Below are the code and all the weights of a small trained network. Each question names an input and a class and asks about switching units off, where a switched-off unit gives its printed mean instead of its output.

import numpy as np


def w(rows, s, z=0):
    codes = np.array(rows[::2]) - 128.0
    scale = np.full(codes.shape[1], s)
    scale[-1] = z or s
    return codes * scale


def norm(h):
    return h / np.sqrt((h * h).mean(-1, keepdims=True) + 1e-5)


def f(y):
    return np.maximum(y, 0)


def log_softmax(a):
    a = a - a.max(-1, keepdims=True)
    return a - np.log(np.exp(a).sum(-1, keepdims=True))


def net(x, mask):
    res = np.array(x, float).reshape(1, 3) / 4 @ E
    u = 0
    for l in range(2):
        y = f(norm(res) @ A[l][:, :-1].T + A[l][:, -1])
        res = res + np.where(mask[u : u + 6], y, B[l][:, -1]) @ B[l][:, :-1]
        u += 6
    return log_softmax(norm(res)[-1] @ U[:, :-1].T + U[:, -1])


A, B = {}, {}
E = w([
[184,179,142,170,106,160,255],'x0',
[104,205,140,56,33,178,184],'x1',
[52,86,189,73,135,227,146],'x2',
],0.0089)
A[0] = w([
[60,96,143,116,137,166,109,115],'L0N0',
[159,166,135,99,67,17,52,114],'L0N1',
[117,152,93,216,96,79,205,134],'L0N2',
[96,197,148,49,2,68,126,152],'L0N3',
[131,81,99,177,148,44,79,3],'L0N4',
[156,84,186,162,150,168,207,116],'L0N5',
],0.0092,0.0067)
B[0] = w([
[203,181,181,140,125,70,121,191],'L0N0',
[102,91,93,165,126,184,122,220],'L0N1',
[127,152,211,69,157,103,60,207],'L0N2',
[136,184,36,125,107,148,167,254],'L0N3',
[158,57,125,142,6,84,91,190],'L0N4',
[100,107,55,164,164,159,99,190],'L0N5',
],0.011,0.0078)
A[1] = w([
[20,63,130,87,171,125,84,40],'L1N0',
[43,49,58,107,125,204,245,92],'L1N1',
[63,141,159,42,70,135,102,2],'L1N2',
[187,70,235,176,222,19,113,147],'L1N3',
[194,224,152,2,77,81,219,177],'L1N4',
[99,51,155,224,214,156,172,79],'L1N5',
],0.0091,0.0051)
B[1] = w([
[154,166,112,115,130,151,175,153],'L1N0',
[138,171,160,124,227,182,119,182],'L1N1',
[183,103,115,233,28,45,107,145],'L1N2',
[85,193,196,70,151,182,213,239],'L1N3',
[120,31,182,147,127,68,83,255],'L1N4',
[168,107,10,175,67,79,82,170],'L1N5',
],0.013,0.0094)
U = w([
[137,80,166,129,50,46,92,47],'0',
[125,189,204,100,186,185,170,250],'1',
[154,181,2,165,123,146,142,103],'2',
],0.019,0.002)

Each question gives the input, the list of numbers given to net, and the class t.
The units are the neurons (one row each of A and B). Each row of codes is followed by its name. A weight is (code - 128) times the scale printed after its matrix; where a second scale follows, it is the last column's (A, B and U).
mask holds one flag per neuron, layer by layer. A switched-off neuron (its flag False) gives its mean, the last column of its row in B, instead of its output. The means were averaged over made-up inputs and are rounded, as every weight is.
A unit's drop is (log p(t) with every unit on - log p(t) with that unit switched off) / (log p(t) with every unit on - log p(t) with every unit switched off).
The circuit of an input: a set's keep is (log p(t) with only the set's units on - log p(t) with every unit switched off) / (log p(t) with every unit on - log p(t) with every unit switched off). Starting from all 12 units, units are removed one at a time, each time the one whose removal leaves the highest keep (on an exact tie, the one counted first), for as long as the keep stays at least 0.8.
units of the circuit, in order: the units of the circuit, biggest drop first
k most important neurons: the k neurons with the biggest drops, biggest first
k most important neurons of layer l: the k neurons of layer l with the biggest drops, biggest first
drop when u is switched off: that unit's drop, to one decimal
input [-1,6,3], class 0: most important neuron of layer 0 -> (L0N1)
input [7,-6,-4], class 1: 2 most important neurons -> (L0N2 L1N3)
input [6,8,0], class 0: 4 most important neurons -> (L1N4 L0N1 L1N3 L0N2)
input [2,1,-5], class 0: 2 most important neurons -> (L0N2 L1N3)
input [7,-8,-5], class 1: 2 most important neurons -> (L1N3 L0N2)
input [8,-5,1], class 2: 4 most important neurons -> (L0N5 L1N5 L0N0 L1N1)
input [-8,0,1], class 1: 4 most important neurons -> (L0N0 L0N3 L1N4 L1N5)
input [4,-6,0], class 1: 3 most important neurons of layer 0 -> (L0N2 L0N1 L0N3)
input [0,6,0], class 2: 3 most important neurons -> (L0N3 L0N2 L1N3)
input [2,5,-5], class 0: 2 most important neurons -> (L1N4 L0N2)
input [8,-3,6], class 2: 2 most important neurons -> (L1N5 L0N5)
input [2,-7,-1], class 1: 2 most important neurons -> (L1N3 L1N4)
input [6,-6,-1], class 1: 4 most important neurons -> (L0N2 L1N3 L0N1 L0N3)
input [3,-7,-1], class 1: units of the circuit, in order -> (L1N3)
input [3,-3,2], class 2: 2 most important neurons -> (L0N5 L1N5)
input [-1,5,2], class 0: 2 most important neurons -> (L1N4 L0N1)
input [1,-4,2], class 2: 2 most important neurons of layer 1 -> (L1N5 L1N4)
input [8,-4,4], class 2: 2 most important neurons -> (L0N5 L1N5)
input [6,-1,-4], class 1: 2 most important neurons -> (L0N3 L1N3)
input [3,-6,4], class 2: units of the circuit, in order -> (L1N5)
input [-6,-6,3], class 1: drop when L1N3 is switched off -> 1.0
input [-1,2,1], class 0: drop when L1N4 is switched off -> 3.9
input [-8,3,-2], class 2: drop when L0N1 is switched off -> 0.1
input [6,-2,-8], class 1: drop when L1N3 is switched off -> 0.2
